Here is a tiny trained network, its code and every weight. The questions are about switching its units off for an input and a target symbol, where a switched-off unit gives its printed mean instead of its output.

import numpy as np


def w(rows, s, z=0):
    codes = np.array(rows[::2]) - 128.0
    scale = np.full(codes.shape[1], s)
    scale[-1] = z or s
    return codes * scale


def f(y):
    return y / 2 * (1 + np.tanh(0.7978845608 * (y + 0.044715 * y**3)))


def softmax(a):
    e = np.exp(a - a.max(-1, keepdims=True))
    return e / e.sum(-1, keepdims=True)


def log_softmax(a):
    a = a - a.max(-1, keepdims=True)
    return a - np.log(np.exp(a).sum(-1, keepdims=True))


def net(x, mask):
    ids = ['αβγδεζμστφ'.index(c) for c in x.split()]
    T = len(ids)
    res = E[ids] + P[:T]
    u = 0
    for l in range(3):
        r = res
        for j in range(3):
            rows = slice(2 * j, 2 * j + 2)
            q, k, v = (r @ M[l][rows].T for M in (Q, K, V))
            z = softmax(np.where(np.tri(T) > 0, q @ k.T / 2**0.5, -1e9)) @ v
            o = O[l][rows]
            res = res + np.where(mask[u + j], z, o[:, -1]) @ o[:, :-1]
        u += 3
        y = f(res @ A[l][:, :-1].T + A[l][:, -1])
        res = res + np.where(mask[u : u + 4], y, B[l][:, -1]) @ B[l][:, :-1]
        u += 4
    return log_softmax(res[-1] @ U[:, :-1].T + U[:, -1])


Q, K, V, O, A, B = {}, {}, {}, {}, {}, {}
E = w([
[199,132,176],'α',
[106,47,81],'β',
[96,43,144],'γ',
[93,62,68],'δ',
[176,180,141],'ε',
[182,146,174],'ζ',
[85,223,9],'μ',
[2,113,253],'σ',
[138,96,113],'τ',
[46,212,139],'φ',
],0.016)
P = w([
[2,33,90],'0',
[21,43,126],'1',
[24,60,135],'2',
[61,88,166],'3',
[92,114,184],'4',
[119,138,174],'5',
[148,136,193],'6',
[166,135,236],'7',
],0.004)
Q[0] = w([
[131,84,69],'L0H1',
[92,30,90],'L0H1',
[1,154,167],'L0H2',
[89,133,186],'L0H2',
[169,45,101],'L0H3',
[153,94,175],'L0H3',
],0.012)
K[0] = w([
[67,6,151],'L0H1',
[68,78,214],'L0H1',
[132,213,123],'L0H2',
[159,167,126],'L0H2',
[145,163,93],'L0H3',
[98,117,79],'L0H3',
],0.019)
V[0] = w([
[164,168,150],'L0H1',
[124,84,167],'L0H1',
[156,6,148],'L0H2',
[145,124,48],'L0H2',
[143,168,160],'L0H3',
[128,201,119],'L0H3',
],0.015)
O[0] = w([
[1,41,41,2],'L0H1',
[136,171,149,235],'L0H1',
[186,142,161,154],'L0H2',
[164,222,189,90],'L0H2',
[146,140,62,41],'L0H3',
[131,157,177,20],'L0H3',
],0.0085,0.0062)
A[0] = w([
[56,183,57,240],'L0N1',
[255,41,74,138],'L0N2',
[125,121,193,183],'L0N3',
[129,106,114,254],'L0N4',
],0.01,0.0036)
B[0] = w([
[199,63,79,197],'L0N1',
[175,72,253,227],'L0N2',
[245,170,103,255],'L0N3',
[171,167,166,165],'L0N4',
],0.0056,0.0064)
Q[1] = w([
[9,83,253],'L1H1',
[70,165,156],'L1H1',
[123,40,136],'L1H2',
[107,91,192],'L1H2',
[220,166,171],'L1H3',
[112,117,90],'L1H3',
],0.0082)
K[1] = w([
[2,247,15],'L1H1',
[110,182,125],'L1H1',
[123,112,83],'L1H2',
[152,137,140],'L1H2',
[148,124,95],'L1H3',
[87,188,148],'L1H3',
],0.0092)
V[1] = w([
[105,79,89],'L1H1',
[82,140,254],'L1H1',
[184,70,43],'L1H2',
[30,161,212],'L1H2',
[77,211,127],'L1H3',
[16,153,186],'L1H3',
],0.0087)
O[1] = w([
[147,70,165,68],'L1H1',
[117,35,100,248],'L1H1',
[148,135,106,84],'L1H2',
[130,159,78,107],'L1H2',
[112,2,159,1],'L1H3',
[189,121,144,25],'L1H3',
],0.0046,0.0058)
A[1] = w([
[67,116,54,2],'L1N1',
[212,125,164,196],'L1N2',
[131,246,139,139],'L1N3',
[80,145,28,236],'L1N4',
],0.011,0.0044)
B[1] = w([
[66,124,161,139],'L1N1',
[59,190,189,250],'L1N2',
[70,198,2,165],'L1N3',
[144,179,109,155],'L1N4',
],0.0086,0.013)
Q[2] = w([
[90,154,254],'L2H1',
[165,32,13],'L2H1',
[75,50,57],'L2H2',
[214,87,43],'L2H2',
[241,77,160],'L2H3',
[169,216,144],'L2H3',
],0.0098)
K[2] = w([
[168,108,50],'L2H1',
[107,153,250],'L2H1',
[141,189,74],'L2H2',
[254,116,102],'L2H2',
[92,58,130],'L2H3',
[102,133,115],'L2H3',
],0.012)
V[2] = w([
[133,135,167],'L2H1',
[4,142,166],'L2H1',
[177,143,91],'L2H2',
[131,88,89],'L2H2',
[164,172,117],'L2H3',
[40,137,94],'L2H3',
],0.011)
O[2] = w([
[151,101,211,139],'L2H1',
[38,128,149,238],'L2H1',
[191,255,150,37],'L2H2',
[76,127,150,1],'L2H2',
[156,133,145,186],'L2H3',
[88,93,100,163],'L2H3',
],0.0087,0.0077)
A[2] = w([
[253,120,101,4],'L2N1',
[166,215,25,218],'L2N2',
[175,50,208,16],'L2N3',
[184,110,58,182],'L2N4',
],0.0048,0.0036)
B[2] = w([
[146,132,179,92],'L2N1',
[254,4,168,253],'L2N2',
[235,105,138,208],'L2N3',
[174,17,168,111],'L2N4',
],0.0088,0.0031)
U = w([
[199,105,118,201],'α',
[131,2,149,161],'β',
[174,102,222,2],'γ',
[150,144,118,146],'δ',
[124,184,169,83],'ε',
[148,107,148,85],'ζ',
[45,150,105,136],'μ',
[138,122,158,124],'σ',
[109,152,185,187],'τ',
[133,188,110,151],'φ',
],0.01,0.0085)

Each question gives the input, a string of symbols that net reads in full, and the target symbol t.
The units are the heads (2 rows each of Q, K, V and O) and the neurons (one row each of A and B). Each row of codes is followed by its name. A weight is (code - 128) times the scale printed after its matrix; where a second scale follows, it is the last column's (O, A, B and U).
mask holds one flag per unit, layer by layer, with each layer's heads first. A switched-off unit (its flag False) gives its mean, the last column of its rows in O or B, instead of its output. The means were averaged over made-up inputs and are rounded, as every weight is.
A unit's drop is (log p(t) with every unit on - log p(t) with that unit switched off) / (log p(t) with every unit on - log p(t) with every unit switched off).
The circuit of an input: a set's keep is (log p(t) with only the set's units on - log p(t) with every unit switched off) / (log p(t) with every unit on - log p(t) with every unit switched off). Starting from the 12 units with the biggest drops (on a tie, the unit counted first), units are removed one at a time, each time the one whose removal leaves the highest keep (on an exact tie, the one counted first), for as long as the keep stays at least 0.8.
units of the circuit, in order: the units of the circuit, biggest drop first
most important unit: the unit with the biggest drop
k most important neurons: the k neurons with the biggest drops, biggest first
top k neurons in layer l: the k neurons of layer l with the biggest drops, biggest first
which heads matter: for each layer, one digit per head in row order, 1 if its drop is at least 0.15 and else 0, layers parted by /
input γ γ ζ γ σ σ σ γ, target β: most important unit	L0H2
input γ ζ φ ε φ δ δ, target μ: 3 most important neurons	L1N1, L0N1, L2N2
input τ γ β, target τ: which heads matter	110 / 001 / 000
input β γ τ β δ β, target τ: 3 most important neurons	L1N2, L0N2, L1N3
input τ σ γ σ γ β γ γ, target γ: which heads matter	010 / 100 / 100
input τ τ γ τ γ γ β, target γ: units of the circuit, in order	L0N2, L0H2, L1N3
input γ τ τ σ φ ζ, target μ: which heads matter	110 / 000 / 100
input γ μ γ, target α: 2 most important neurons	L2N2, L1N2
input ε σ γ σ τ σ φ, target μ: top 2 neurons in layer 2	L2N3, L2N2
input δ τ γ μ δ, target α: which heads matter	110 / 000 / 110
input γ ε φ σ γ σ φ τ, target μ: units of the circuit, in order	L0H1, L2H1, L2H3, L0H2
input γ φ β γ, target μ: units of the circuit, in order	L0H2, L2N2
input ζ γ μ γ, target α: 4 most important neurons	L2N2, L1N2, L0N1, L1N3
input μ δ φ δ σ, target μ: units of the circuit, in order	L0H2, L1N3
input τ σ σ γ σ φ τ, target μ: top 2 neurons in layer 1	L1N1, L1N2
input γ γ φ σ σ, target μ: which heads matter	010 / 000 / 100
input σ γ α, target β: units of the circuit, in order	L2H2
input γ γ δ, target τ: 3 most important neurons	L1N2, L2N2, L0N2
input σ σ α ε, target β: units of the circuit, in order	L0H1, L0H2
input σ γ τ γ σ ε τ φ, target μ: most important unit	L0H1
input γ γ σ γ τ τ, target τ: units of the circuit, in order	L1N2, L0H2, L0N2, L2H1
